In the rows, zero is written as 128.
Facts:
k_102 | ζ 808 | φ a | δ k_178 k_538
k_115 | ζ 808 | φ b | δ k_862
k_123 | ζ 135 | φ c
k_167 | ζ 808 | φ a | δ k_771
k_178 | ζ 808 | φ a
k_189 | ζ 135 | φ a | δ k_665
k_201 | ζ 135 | φ a | δ k_281 k_167 k_874
k_209 | ζ 838 | φ a | δ k_849 k_796
k_224 | ζ 135 | φ a | δ k_547
k_242 | ζ 838 | φ b | δ k_591 k_900
k_246 | ζ 135 | φ a
k_247 | ζ 135 | φ c | δ k_178 k_102 k_829
k_250 | ζ 838 | φ b | δ k_430 k_189
k_251 | ζ 808 | φ a | δ k_178 k_322
k_268 | ζ 808 | φ b | δ k_874 k_890 k_448
k_277 | ζ 135 | φ a | δ k_681 k_335
k_281 | ζ 135 | φ a | δ k_872 k_690 k_547 k_437 k_593
k_298 | ζ 808 | φ a | δ k_123 k_430 k_102
k_305 | ζ 808 | φ a | δ k_771 k_976
k_309 | ζ 135 | φ c | δ k_268
k_322 | ζ 135 | φ a | δ k_36 k_448
k_325 | ζ 838 | φ b
k_335 | ζ 808 | φ c | δ k_448
k_36 | ζ 135 | φ a | δ k_43 k_956 k_862
k_364 | ζ 808 | φ a | δ k_862
k_375 | ζ 808 | φ a | δ k_900 k_5
k_400 | ζ 808 | φ a | δ k_901 k_593
k_41 | ζ 135 | φ c | δ k_730
k_43 | ζ 838 | φ a | δ k_785 k_956 k_862 k_325
k_430 | ζ 838 | φ a | δ k_730
k_433 | ζ 838 | φ a | δ k_786
k_436 | ζ 838 | φ a | δ k_115 k_890 k_593
k_437 | ζ 838 | φ a | δ k_547
k_438 | ζ 808 | φ a | δ k_5
k_44 | ζ 135 | φ a
k_448 | ζ 808 | φ b | δ k_694 k_325
k_451 | ζ 838 | φ a | δ k_862 k_666
k_464 | ζ 808 | φ a | δ k_679 k_695
k_465 | ζ 808 | φ b | δ k_730 k_695
k_484 | ζ 135 | φ c
k_488 | ζ 838 | φ a | δ k_123 k_464 k_896
k_489 | ζ 808 | φ b | δ k_694 k_771
k_5 | ζ 808 | φ a | δ k_43
k_514 | ζ 838 | φ a | δ k_178 k_430
k_518 | ζ 135 | φ b | δ k_690 k_955
k_529 | ζ 808 | φ a | δ k_890
k_538 | ζ 838 | φ c | δ k_178
k_541 | ζ 808 | φ c | δ k_740 k_433
k_547 | ζ 808 | φ b
k_55 | ζ 838 | φ a
k_559 | ζ 808 | φ a | δ k_740 k_538
k_578 | ζ 808 | φ a | δ k_740 k_853
k_591 | ζ 808 | φ b | δ k_750
k_593 | ζ 838 | φ c | δ k_41
k_606 | ζ 135 | φ a | δ k_900 k_298 k_189 k_862 k_538
k_633 | ζ 135 | φ b
k_639 | ζ 838 | φ c | δ k_764 k_464
k_640 | ζ 135 | φ a | δ k_167 k_694
k_647 | ζ 808 | φ b
k_65 | ζ 838 | φ a | δ k_578
k_657 | ζ 808 | φ a | δ k_764
k_665 | ζ 808 | φ c | δ k_730 k_43
k_666 | ζ 838 | φ a | δ k_322 k_657 k_829
k_679 | ζ 808 | φ a | δ k_740
k_680 | ζ 808 | φ a | δ k_901
k_681 | ζ 808 | φ a | δ k_890
k_690 | ζ 838 | φ a
k_694 | ζ 838 | φ a
k_695 | ζ 838 | φ a
k_696 | ζ 135 | φ c | δ k_65 k_679
k_705 | ζ 808 | φ a | δ k_680
k_713 | ζ 808 | φ a | δ k_559 k_809 k_868
k_730 | ζ 838 | φ a | δ k_853
k_740 | ζ 838 | φ b | δ k_862 k_102 k_448
k_750 | ζ 135 | φ c | δ k_281 k_647 k_80 k_448
k_764 | ζ 135 | φ b | δ k_437 k_593
k_771 | ζ 135 | φ a
k_785 | ζ 808 | φ c
k_786 | ζ 135 | φ a | δ k_694 k_647
k_790 | ζ 135 | φ a | δ k_364 k_690
k_796 | ζ 838 | φ a | δ k_309 k_829
k_798 | ζ 838 | φ a | δ k_730 k_268
k_80 | ζ 838 | φ b | δ k_246 k_44
k_803 | ζ 135 | φ b | δ k_178 k_36
k_809 | ζ 838 | φ a | δ k_665 k_956 k_853
k_810 | ζ 838 | φ c | δ k_803
k_812 | ζ 135 | φ a | δ k_956
k_813 | ζ 838 | φ a | δ k_591
k_829 | ζ 808 | φ b | δ k_448
k_831 | ζ 808 | φ b | δ k_790
k_839 | ζ 135 | φ b | δ k_900 k_796
k_847 | ζ 135 | φ b | δ k_43 k_862
k_848 | ζ 838 | φ b | δ k_489
k_849 | ζ 135 | φ a | δ k_810
k_853 | ζ 838 | φ a | δ k_322
k_862 | ζ 808 | φ b
k_868 | ζ 135 | φ a | δ k_730 k_690 k_874 k_437 k_829
k_872 | ζ 838 | φ c | δ k_694 k_647 k_547 k_633
k_874 | ζ 808 | φ a
k_890 | ζ 808 | φ a | δ k_785
k_896 | ζ 838 | φ a | δ k_681 k_298 k_514 k_247
k_900 | ζ 838 | φ a | δ k_695
k_901 | ζ 808 | φ b | δ k_559 k_764
k_916 | ζ 838 | φ a | δ k_578 k_102 k_484
k_955 | ζ 808 | φ b | δ k_123 k_41 k_810
k_956 | ζ 808 | φ a | δ k_694 k_178 k_874
k_959 | ζ 838 | φ a | δ k_488
k_976 | ζ 808 | φ b | δ k_853 k_448 k_593

Known rows:
[119  74 117 121 122 128 132  86 128 130 112 125 142 122 159]: k_400
[148 158 133 145 131 122  87 105 137 139 108 147 111 143 107]: k_901
[128 217 121 139 127 129 112 150 127 125 109 146 119 147 113]: k_848
[126 130 119 116 130 123 148 127 126 127 108 117 139 129 160]: k_916
[112  96 103 122 126 122 139  99 128 129 116 127 145 122 174]: k_305
[120  51 120 134 131 125 147 146 127 117 157 123 146 107 151]: k_771
[165 183 133 148 145 109 101 122 139 143 124 143 103 139 102]: k_862
[119 123 128 117 128 132 154 131 127 129 127 118 142 126 154]: k_451
[123 125 122 119 132 131 161 135 128 129 140 116 137 123 159]: k_43
[121  54 143 134 132 132 152 142 135 126 156 124 147 111 138]: k_36
[150 218 138 141 142 124 117 151 133 133 124 137 109 144  96]: k_325
[121 120 123 116 129 132 150 128 126 126 131 114 143 128 159]: k_666
[142 144 163 154 136 132 100 160 143 133 128 153 124 136  78]: k_803
[135 179 137 145 137 125  96 113 143 137 106 147 117 145 105]: k_268
[116 164 155 130  96 156 122 165 122 111 175 130  92 131  80]: k_309
[123 108 128 113 134 128 147 128 126 123 114 114 146 128 146]: k_896
[126 103 128 110 134 131 136 126 121 124 110 118 144 128 148]: k_488
[120 168 155 128  92 152 128 157 123 114 165 133  95 130  82]: k_247
[122  96 112 123 136 120 132  99 131 150 115 125 142 124 156]: k_375
[135 119 116 118 147 120 140 136 124 137 133 113 139 128 153]: k_900
[110  45 134 131 121 141 134 140 126 120 140 126 153 110 126]: k_281
[125 111 115 117 131 131 136 131 117 119 133 112 141 124 147]: k_437
[123 102 115 123 131 114 140 100 134 133 114 124 143 126 161]: k_251
[118  55 126 133 130 127 147 141 127 118 146 123 151 111 140]: k_786
[147 189 112 146 143 107  93 124 131 134 108 144 112 142  93]: k_647
[128 135 103 119 138 115 156 142 118 116 134 111 135 124 160]: k_694
[105  52 126 132 122 135 148 139 127 119 144 128 156 111 147]: k_640
[115  50 141 132 124 137 139 143 125 122 152 126 149 107 119]: k_790
[140 170 132 143 132 123  86 110 138 147  93 153 117 145  96]: k_465
[136 117 115 119 138 119 146 125 126 124 120 115 138 126 159]: k_65
[123 120 122 116 124 130 150 131 123 126 130 120 139 125 167]: k_809
[115 124 120 113 135 131 134 135 128 131 124 114 149 135 153]: k_209
[125  76 113 121 127 126 125  84 129 135 112 122 140 122 158]: k_705

Rows:
[109 115 130 114 123 142 151 124 125 119 127 117 147 124 149] | k_436
[122  48 139 130 137 129 129 142 133 127 148 119 152 120 129] | k_849
[145 186 120 145 148 113  87 121 134 145  99 146 114 146  89] | k_591
[149 116 159 154 130 141  92 144 139 126 139 150 121 133  74] | k_764
[136 180 126 145 130 122  96 113 139 136 103 149 115 144 109] | k_976
[124 211 135 122 104 139 132 125 121 122 153 132  73 132 102] | k_785
[121 149 158 130  90 157 116 164 117 111 169 135  89 126  74] | k_41
[118 130 111 117 140 125 141 136 121 129 120 115 144 129 135] | k_813
[139 173 134 141 134 122  80 116 137 140  92 152 121 147  96] | k_955
[137 210 124 139 142 124  99 150 128 127 107 137 121 152  78] | k_80
[126 101 119 126 132 117 137 106 131 137 125 124 137 118 154] | k_364
[117 212 131 121  99 137 127 122 119 117 143 129  82 137 104] | k_335
[118  46 143 131 127 137 139 127 135 133 137 129 152 114 135] | k_606
[119  92 114 123 124 122 135  94 129 135 110 127 144 121 167] | k_713
[131  91 107 122 138 114 137 109 129 131 127 119 134 120 162] | k_874
[105  50 130 131 117 142 141 135 128 118 145 128 158 111 138] | k_201
[106 251 118 116  84 153 129 159 104 109 146 127  86 140  94] | k_872
[141 202 146 136 131 135 104 147 132 140 102 149 116 148  99] | k_250
[138 188 132 146 129 125  87 121 133 142 103 152 116 142  87] | k_831
[117 102  99 123 128 115 136 106 125 127 115 123 142 120 172] | k_167
[134  80 114 119 140 113 122  92 128 137 107 122 142 123 155] | k_464
[140 132 143 154 131 132 100 160 132 125 134 149 126 131  72] | k_633

Now the same objects, written a new way:
Known rows:
[ 92 123  96 115 115 154 112 122 132 135 122 116 126  83 223 138 130 128
 116 126 125 102 162 201 173]: k_976
[138 126 145 119 157 157 144 130 150 113 113 118 131 134  94 154 132 180
 196 125 165 115 133  82 102]: k_593
[152 129 112 112 123 106 175 122 107 109 107 141 120 119  96 114 132 117
 129 128 124 163 133 121 138]: k_436
[127 129 111 185  99 179 157 135 153 116 129 115 166  51 121 197 126 117
 116 128 103 100 118 171 160]: k_764
[122 134 128 122 140 157 155 132 160 118 134 117 117 135  93 143 162 169
 207 125 181 128 124 114 108]: k_639
[101 129 114 112 106 129 112 119 109 133 122 134 121 144 119 113 123 115
 115 129 155 102 143 109 125]: k_657
[153 126 116 111 146 105 167 123 109 116 109 127 117 127  95 117 128 112
 122 131 135 191 113 125 134]: k_896
[146 125 115 112 158 112 173 124 109 116 111 129 121 115  96 115 133 116
 117 132 138 189 111 131 130]: k_488
[ 99 124 118 114 111 111 113 122 107 152 138 121 120 163 122 112 126 119
 117 125 152 111 126 134 133]: k_298
[142 128 204 176  98 124 105 125 178 144 187 116 125 181 101 155 141 151
 163 128 124 111 109 108 111]: k_247
[153 128 164 138  97 103 140 139 124 134 149 126 117 142  98 118 133 112
 118 131 104 148 105 156 132]: k_606
[139 127 153 121 182 127 125 131 144 121 126 117 129 168  98 151 127 174
 193 126 161 153 118  91 108]: k_538
[107 131 135 114 143 103 100 120 109 137 120 119 116 176 129 110 130 120
 118 125 135 110 124  89 116]: k_178
[135 129 216 166 106 146 113 128 173 143 190 119 144 164  95 157 126 174
 133 128 118 107 106  86 101]: k_123
[162 125 114 111 157 103 158 122 107 114 109 125 121 131  92 114 122 113
 118 131 139 190 113 116 138]: k_514
[103 125 120 113 112 106 100 122 110 134 117 128 118 170 150 111 124 113
 113 122 141 108 139  96 122]: k_956
[172 129 160 144  98 101 115 151 127 121 125 134 115 148 101 118 125 109
 116 131 104 132 106 108 124]: k_812
[171 130 172 147  99  96 121 141 121 124 125 130 116 153  98 120 124 112
 112 127 102 133 110 106 124]: k_36
[164 127 110 110 194 114 116 122 110 109 112 149 116 130 101 120 122 111
 125 127 131 168 114  85 101]: k_694
[ 92 122 105 114 158 146 107 124 117 139 120 114 160  91 203 134 130 168
 115 128 103 101 165 144 148]: k_862
[ 98 128 123 113 107 109 110 122 107 140 120 131 120 164 128 111 124 124
 118 125 131 103 148 114 124]: k_364
[108 156  95 131 202 185 159 125 147 111 112 114 177  50 149 156 126 129
 145 131 114 136 126 196 138]: k_80
[ 91 127  98 116 148 198 111 121 134 125 122 113 160  68 202 146 131 135
 116 129 127 104 156 142 143]: k_547
[106 130 114 115 113 114  99 126 116 128 119 138 119 164 155 112 123 107
 116 130 154 102 132  98 113]: k_167
[100 130 115 115 107 127 113 122 110 138 128 128 123 145 116 111 119 112
 118 125 161 103 129 115 129]: k_680
[100 126 124 115 115 108 105 121 108 145 130 123 119 168 137 112 120 111
 117 126 146 110 128 119 126]: k_578
[ 92 123 176 116 115 126  99 129 150 160 149 117 117 199 149 115 123 217
 143 130 138 102 177  85 100]: k_785
[ 99 126 134 111 111 106 109 122 108 145 121 139 121 162 132 111 123 134
 115 129 116 107 156 106 112]: k_5
[162 126 164 149  96 101 124 146 129 122 129 141 116 146  98 118 131 109
 116 127 101 129 112 123 122]: k_277
[155 123 105 114 170 119 130 123 116 113 108 145 117 127  98 117 129 108
 132 132 136 175 110  96 110]: k_433
[129 146  99 135 203 141 147 125 124 111 108 115 182  62 150 167 131 145
 137 127 103 136 142 147 149]: k_325
[139 129 149 124 168 131 132 130 149 122 119 119 125 157  98 146 135 179
 194 127 155 142 126  88 108]: k_810
[164 126 150 138  97 109 136 140 127 118 126 136 118 132  95 125 131 106
 116 129 106 114 111 118 128]: k_868

Rows:
[128 139  98 131 197 138 152 123 121 111 111 121 167  66 152 173 126 129
 139 130 110 155 125 179 168] | k_740
[ 92 127 144 114 112 136  96 130 166 166 184 118 118 194 173 115 121 164
 165 128 187 103 139 122 108] | k_541
[ 94 124 166 114 107 132 101 129 150 162 162 119 117 193 147 116 122 199
 145 129 158 104 162  99 112] | k_665
[105 127 109 114 101 116 102 123 114 135 121 138 123 165 156 111 121 111
 115 125 162 106 139 127 129] | k_305
[170 131 159 140 102 113 105 157 128 114 124 142 116 146  96 123 121 113
 116 127 105 115 104  84 105] | k_771
[139 128 125 193 104 131 132 142 143 125 135 119 163  80 153 186 130 121
 118 133 104 111 114 194 170] | k_803
[ 93 126 100 114 119 166 132 123 130 156 145 115 125  77 200 129 127 143
 112 126 118 104 153 232 174] | k_465
[155 125 105 113 156 134 162 120 112 112 110 148 117 101  93 120 122 109
 124 127 147 137 121  89 111] | k_437
[127 126 186 181  97 158 102 120 204 136 188 117 135 160 104 138 168 149
 176 127 124 105 112 100  94] | k_750
[155 122 115 115 168 107 147 120 107 115 110 128 118 132  93 115 125 115
 123 131 140 190 108 107 126] | k_65
[163 125 109 114 148 103 152 121 109 113 108 124 117 131  98 118 130 109
 125 134 149 203 110 135 142] | k_916
[ 90 128  95 119 151 191 107 125 146 139 144 114 153  73 218 129 129 136
 115 127 116 105 150 188 134] | k_591
[133 126 200 174  97 131 109 124 183 150 198 121 126 176 101 148 148 153
 161 131 125 114 106 124 108] | k_696
[ 92 122  98 116 126 155 100 128 144 134 125 115 140  94 249 137 129 121
 120 123 128 102 149 188 157] | k_489
[159 125 121 112 154 102 149 120 106 112 111 137 117 131  95 113 121 122
 124 127 110 181 129  98 124] | k_43
[105 125 118 114 105  99 104 120 110 145 125 123 119 175 151 111 120 111
 113 124 151 114 129 139 137] | k_251
[138 127 212 188  98 129 106 123 182 134 165 118 131 173 100 145 133 172
 163 127 106 104 123  91  99] | k_309
[122 147  96 129 168 143 182 122 126 116 108 117 144  53 137 170 125 132
 141 132 115 149 130 213 181] | k_250
[ 94 124  98 115 162 190 102 124 143 131 128 114 169  77 225 133 130 129
 117 131 118 104 149 153 128] | k_647
[106 165  96 131 185 177 177 119 141 115 113 112 159  47 142 153 123 136
 142 129 107 146 125 218 151] | k_242
[172 129 143 144  98 108 110 164 137 117 126 142 117 147 108 118 133 108
 118 130 110 124 106 111 116] | k_640

